Trace:
Answer with the unit's row; about right is enough.
89 146 -18 37 -223 95 177 -44 -99 at p1_5_0
b: 31 -34 -92 300 -72 126 74 1 -20
t: -21 -226 -116 115 -40 53 -121 -59 -164
p: 12 -115 -101 -12 -170 77 28 -153 -221
t: 39 -211 -34 1 -102 67 126 -195 -139
w: 9 -120 -104 -11 -171 72 25 -158 -231
l: 39 -54 -123 30 -195 -11 -200 -56 -168
o: -97 -209 -127 22 172 18 -121 -112 4
p: -66 -131 -150 -105 47 50 43 -242 -63
w: -32 109 -83 -81 41 70 218 -191 116
p: -3 196 -58 -75 -8 76 228 -121 104
t: -59 -102 -162 -145 -3 63 20 -227 -104
b: -100 -222 -130 20 174 21 -112 -103 6
t: -47 -267 -50 15 172 27 -1 -121 55
t: -10 -141 5 54 196 32 147 -92 203
o: 18 146 261 -66 73 61 134 -16 88
w: -49 -150 190 -141 81 35 -118 -96 -142
b: -86 -207 78 17 203 3 -181 -10 3
b: -64 -68 123 -78 138 -67 -281 1 15
w: -95 53 45 -50 56 -55 -331 39 -34
p: -72 -30 49 58 155 -40 -300 73 0
p: -130 -100 25 32 163 -10 -273 28 -55
o: -48 54 -79 -142 -159 -9 -40 56 -246
l: -92 -19 -65 23 79 -86 -275 171 -53
p: -140 -120 -119 2 53 -31 -202 118 -165
p: -100 15 -120 -166 -134 -4 -10 -12 -242
l: -57 100 -87 -107 -97 -94 -226 128 -104
b: -108 13 -120 -169 -131 6 -10 -5 -251
o: 25 127 -96 -32 -207 -87 -166 114 -123
p: 0 23 -72 96 -59 -81 -235 190 -77
w: 51 230 -17 127 -62 -49 -56 202 78
l: 39 224 -23 -28 -205 11 159 38 -51
b: 48 221 -6 113 -58 -56 -65 231 77
b: 79 229 -11 -22 -211 20 119 84 -62
l: 54 231 -8 129 -59 -48 -55 215 80
l: 68 230 -24 -28 -201 14 154 39 -48
t: 24 53 -93 -52 -248 1 28 -3 -229
t: 74 -110 -41 -81 -212 4 159 -80 -177
t: 111 125 44 -19 -162 18 286 -12 5
b: 116 112 79 146 -9 -80 82 178 181
p: 123 13 58 135 -64 -5 229 142 94
l: 130 143 48 -36 -185 17 245 47 -12
w: 117 -35 -24 -72 -245 -1 117 -11 -170
t: 121 135 40 -28 -183 10 243 43 -7
w: 109 -39 -14 -76 -241 -4 120 4 -194
p: 121 -3 -46 -53 -260 -132 -86 97 -97
o: 13 -322 -46 101 12 47 -2 -100 -82
w: -14 -224 -114 126 -34 55 -127 -56 -161
l: 41 -68 -89 -3 -221 70 7 -120 -240
o: -76 -129 -92 52 216 -33 -198 -40 90
o: -157 -31 53 -124 66 35 -229 -91 -168
o: -64 100 -95 -115 -88 -110 -219 135 -104
p: -86 -26 -63 18 74 -80 -278 161 -51
l: -104 9 -119 -162 -120 8 -13 -9 -252
l: -65 86 -88 -101 -83 -102 -227 133 -112
w: -11 298 -11 -65 -80 -72 -29 159 54
p: -46 193 14 55 70 -54 -97 224 100
l: -39 253 -42 -113 -125 21 175 51 -50
b: -44 217 2 65 70 -61 -107 223 105
l: -39 256 -42 -108 -118 24 173 64 -56
p: 5 265 -13 -92 -152 12 126 113 -54
l: -47 210 2 52 73 -64 -108 232 106
b: 9 266 -9 -99 -148 25 124 114 -57
o: 53 225 -10 109 -55 -67 -62 214 67
o: 63 110 -44 27 -201 106 218 -115 -86
b: 72 109 -37 304 -7 39 -90 103 106
b: 94 141 -15 38 -228 90 178 -52 -93
b: 37 -18 -102 300 -87 134 70 -3 -20
l: 82 144 -23 36 -241 99 170 -43 -90
t: 41 -79 -85 10 -209 74 4 -109 -241
t: 91 -190 -15 3 -157 65 113 -152 -154
l: 44 -286 -10 151 55 0 -107 -53 -28
w: -10 -172 -93 171 11 -11 -228 7 -88
o: -83 -133 -151 -109 48 51 46 -247 -63
t: -27 -199 -45 -88 75 38 128 -223 6
t: 17 -37 9 -55 73 57 271 -166 130
p: 58 -1 18 -71 44 69 283 -150 142
b: -11 -126 1 50 203 25 155 -89 200
o: 18 148 265 -76 78 64 130 -18 93
l: -21 24 172 76 212 -36 -105 75 175
l: -25 71 224 -93 138 59 161 -93 107
p: 25 135 275 -70 80 55 119 -7 102
p: -7 150 207 -38 124 -52 -77 62 198
o: -23 -49 72 45 156 -9 205 169 155
l: 69 128 82 -115 -106 17 284 43 21
l: 7 60 92 72 153 -80 34 200 205
b: 53 144 71 -100 -100 22 277 56 17
b: -29 -52 65 44 154 -5 217 165 157
b: 43 218 64 -102 -40 -89 107 156 158
b: 28 83 55 -110 -68 18 316 -3 40
l: 33 215 89 -103 -43 -104 123 153 158
o: 120 23 48 127 -53 -21 248 136 105
w: 48 -290 -64 87 -68 -40 -21 68 -130
l: 120 -31 -1 -73 -262 3 126 -15 -184
o: 50 -289 -29 156 60 2 -104 -44 -17
l: 40 -206 -27 -9 -105 67 123 -190 -121
p: 72 -188 -30 2 -137 57 103 -149 -172
p: 103 -258 -41 32 -149 -12 -71 -146 -107
o: -41 -271 -50 17 176 11 5 -126 52
b: -14 -204 -62 -97 148 -58 -55 -184 120
t: 47 50 18 -43 125 -19 145 -95 275
p: 4 -57 22 72 226 -12 68 -45 264
o: -34 68 226 -82 135 51 155 -89 119
w: -83 -187 129 -118 145 29 -68 -150 -95
l: -66 -68 132 -74 140 -84 -286 1 20
b: -91 -183 139 -123 141 26 -71 -154 -100
l: -62 -73 137 -57 135 -75 -280 2 19
l: -83 -210 82 21 198 2 -170 -3 -6
t: -54 -48 174 62 235 9 -36 36 158
p: -40 72 230 -68 130 60 168 -97 123
w: -86 -191 140 -106 130 31 -62 -153 -100
t: -19 82 232 -64 117 57 159 -83 121
b: -21 29 158 65 209 -24 -101 75 184
o: 23 107 47 -99 -66 20 321 -4 32
l: 42 221 65 -98 -30 -84 109 141 158
b: 27 96 51 -117 -56 31 323 -20 29
l: 44 204 71 -93 -50 -76 113 152 151
p: 15 64 90 65 162 -74 33 199 207
l: 19 80 62 -108 -45 30 317 -17 31
b: 8 51 83 58 160 -74 37 199 214
l: 22 94 48 -110 -50 36 325 -25 22
p: 48 132 69 -105 -101 25 286 61 5
w: 8 -114 3 -201 -131 12 117 -17 -214
o: 89 -177 -13 131 -12 -121 -175 166 -3
o: 52 -207 -38 -2 -95 61 121 -187 -126
t: 89 -58 22 27 -102 77 285 -152 3
p: 133 2 46 34 -148 90 263 -94 -16
l: 113 -100 72 238 70 29 93 -1 182
w: 37 -300 -3 151 61 -2 -111 -54 -34
t: 113 -98 84 233 66 32 92 8 176
p: 88 -194 35 175 19 87 196 -80 68
b: 179 42 64 82 -145 20 204 -63 127
o: -6 -126 9 47 193 26 148 -85 200
o: 25 128 271 -82 70 53 124 -16 114
w: -57 -152 193 -141 89 31 -127 -98 -132
b: -99 -199 81 31 199 6 -167 -8 -2
o: 3 -107 1 -197 -133 -2 119 -10 -221
t: 66 138 75 -114 -98 16 284 51 9
l: 18 67 102 58 157 -71 26 194 212
o: 108 107 44 -21 -161 26 282 -5 8
o: 173 48 68 93 -146 18 194 -63 124
l: 86 -191 25 185 23 76 192 -63 82
p: 85 -34 33 25 -101 93 281 -140 -12
p: 134 -11 51 34 -142 86 270 -103 -13
b: 82 -191 31 184 13 84 202 -70 75
l: 125 -11 47 22 -143 93 266 -104 -10
w: 67 -201 -24 -2 -157 75 125 -157 -160
t: 124 -14 52 28 -162 95 259 -105 -8
l: 125 -101 74 240 66 27 81 2 186
o: 20 -27 1 -65 74 48 279 -177 140
w: -18 -217 -51 -92 73 40 124 -238 10
t: 21 -38 16 -51 69 49 268 -168 131
b: 21 -54 31 75 226 -3 74 -43 254
b: 61 1 23 -62 53 58 288 -155 144
b: 5 -126 -3 35 205 33 148 -103 193
o: 22 131 272 -57 76 60 119 -11 85
l: -27 20 162 73 216 -43 -99 84 177
w: -57 -129 86 38 209 -39 -216 24 47
o: -45 -175 -32 -184 -59 13 154 -78 -181
l: -44 -77 -30 -203 -64 -178 -166 112 -78
t: 42 220 76 -98 -45 -84 112 141 151
p: 20 65 93 66 159 -62 27 184 213
o: 110 110 38 -35 -168 21 280 -8 0
w: 77 -101 -19 -75 -214 -2 159 -76 -171
l: 122 8 -28 -64 -247 -133 -84 105 -87
l: 52 -290 -56 89 -69 -44 -18 76 -136
p: 76 -97 -46 -67 -220 13 172 -76 -174
w: 13 57 -110 -64 -248 8 20 -9 -225
l: 34 126 -87 -37 -214 -89 -171 130 -124
t: 129 13 -28 -59 -260 -147 -79 108 -99
t: 138 207 50 -9 -157 -64 109 122 102
w: 131 5 -39 -49 -255 -134 -91 100 -95
l: 49 -288 -53 96 -67 -32 -15 69 -140
t: 129 8 65 151 -64 -11 245 149 116
o: 119 3 37 25 -144 93 261 -96 -20
w: 77 -176 -21 -4 -146 70 111 -149 -168
t: 134 -1 50 14 -154 86 263 -98 -13
p: 191 54 62 87 -145 19 194 -59 125
b: 82 -47 33 18 -113 88 279 -142 -4
b: 120 -94 74 241 70 26 88 7 165
o: 33 -33 18 -54 69 59 262 -166 127
o: -3 155 209 -30 124 -54 -76 61 207
o: -23 -44 64 33 148 -9 225 169 152
p: 21 89 53 -107 -54 19 323 -7 32
w: -42 -169 -32 -182 -76 8 157 -88 -179
p: 1 -107 -5 -194 -135 -5 119 -10 -215
w: -48 64 -83 -147 -168 1 -49 64 -254
l: -88 -22 -67 19 89 -80 -278 150 -46
l: -104 0 -117 -167 -129 4 -9 -13 -251
o: 27 127 -91 -28 -216 -77 -152 115 -115
w: 57 270 -21 0 -172 -67 8 131 24
l: 44 226 -58 111 -135 -19 49 209 -3
o: 92 142 -20 39 -228 99 161 -51 -88
o: -37 77 -34 92 224 -24 -56 13 238
l: -29 114 -73 -70 52 79 232 -174 98
p: 16 187 -58 -71 0 72 227 -128 88
t: -64 -104 -154 -142 11 56 12 -240 -107
w: 17 192 -61 -86 -17 64 222 -125 106
b: -68 -12 -85 82 226 52 48 -61 212
b: -16 238 -76 -53 71 -33 8 -38 243
p: -36 88 -35 91 215 -16 -60 16 248
o: -96 292 152 -73 60 58 -11 -3 27
o: -18 290 -14 -66 -70 -72 -41 162 41
o: 34 208 -60 123 -131 -12 48 212 -2
t: -10 -77 -140 64 -125 -30 -170 137 -196
w: 36 213 -54 127 -134 -16 36 215 -2
o: 84 147 -31 24 -221 102 162 -51 -91
t: 40 -73 -86 -1 -213 83 5 -102 -233
l: -3 -171 -81 172 4 0 -254 -7 -92
l: 5 -112 -113 -14 -158 70 29 -155 -217
b: -8 -163 -90 159 10 -9 -247 5 -88
t: 46 -299 -11 142 58 13 -110 -44 -29
p: 19 -318 -45 100 18 43 5 -89 -80
o: 5 -212 -42 -101 48 53 117 -242 -7
o: -66 -122 99 56 200 -34 -222 34 48
o: -42 -183 -31 -185 -65 7 142 -88 -170
p: 11 -123 2 -206 -140 -1 113 4 -211
t: 58 136 71 -104 -105 27 271 62 13
w: 10 -123 -12 -190 -151 5 114 -16 -222
o: 79 -163 -9 132 0 -133 -175 160 -7
t: 113 109 87 146 2 -68 72 178 180
b: 120 133 60 -19 -194 6 243 30 -10
l: 131 116 79 145 -2 -71 67 183 182
l: 111 102 40 -28 -156 22 298 -9 3
p: 118 135 41 -14 -185 18 230 36 -8
p: 139 210 58 -2 -162 -69 120 114 97
o: 86 -196 26 173 13 91 199 -82 64
w: 7 -318 -42 103 14 48 -4 -100 -78
b: 105 -242 -44 39 -144 -21 -67 -144 -105
o: -44 -271 -58 7 169 13 4 -140 39
w: -113 -214 -129 22 181 23 -114 -104 6
l: -68 -114 -162 -147 -5 53 16 -238 -103
l: -85 -137 -95 58 206 -39 -208 -47 81
l: -93 -122 -136 -114 45 41 47 -255 -66
l: -79 -50 -166 -90 84 -73 -224 -131 47
p: -80 -134 -102 65 207 -30 -196 -40 80
l: -69 -131 -150 -110 59 58 48 -249 -64
l: -90 -49 -175 -103 78 -63 -218 -125 43
l: -90 -220 -128 14 179 11 -116 -114 11
w: -83 -10 -93 82 236 37 54 -52 211
t: -100 -213 -122 20 179 17 -114 -108 26
l: -49 -105 -164 -145 1 58 23 -236 -113
o: -87 -26 48 53 158 -48 -280 74 16
l: -155 -9 56 -119 64 32 -218 -91 -181
l: -89 78 42 -49 59 -68 -317 42 -31
b: -142 -20 63 -111 66 19 -221 -82 -170
l: -77 73 29 -45 60 -60 -313 49 -31
t: -51 -56 137 -63 146 -74 -276 0 25
o: -77 -313 -39 1 127 -34 -62 52 -83
t: -18 -45 70 42 159 -5 203 162 154
p: 25 99 48 -115 -53 27 311 -3 30
l: 42 209 80 -87 -41 -95 113 157 155
l: -11 -59 71 37 142 -19 213 169 150
w: -76 -302 -45 -8 108 -36 -68 51 -86
w: -141 -129 -127 -7 40 -44 -211 130 -153
p: -95 15 -121 -170 -137 5 -8 -13 -250
b: -88 -23 -54 14 76 -79 -267 158 -56
p: -137 -121 -120 -2 47 -42 -208 133 -163
w: -108 198 -62 41 56 -13 -5 268 44
t: -131 -127 -120 -13 47 -33 -203 116 -164
p: -92 9 -127 -165 -125 5 -12 -1 -245
l: -73 92 -85 -110 -94 -92 -229 115 -116
t: -40 -89 -32 -207 -55 -172 -163 122 -76
t: 41 211 77 -93 -39 -82 124 157 163
l: -20 -50 81 40 152 -19 225 167 154

Each unit has one place in each of these: a chain of 4, a loop of 5 and a loop of 5.
Each unit has 3 parts.
Part 1 runs from 1 to 4 as a chain.
Part 2 runs from 5 to 9 and wraps round.
Part 3 runs from 0 to 4 and then starts again.
Steps: o is +1 on part 2, +1 on part 3; t is +1 on part 1; p is -2 on part 2; l is +1 on part 2; w is -1 on part 1; b is -1 on part 2.
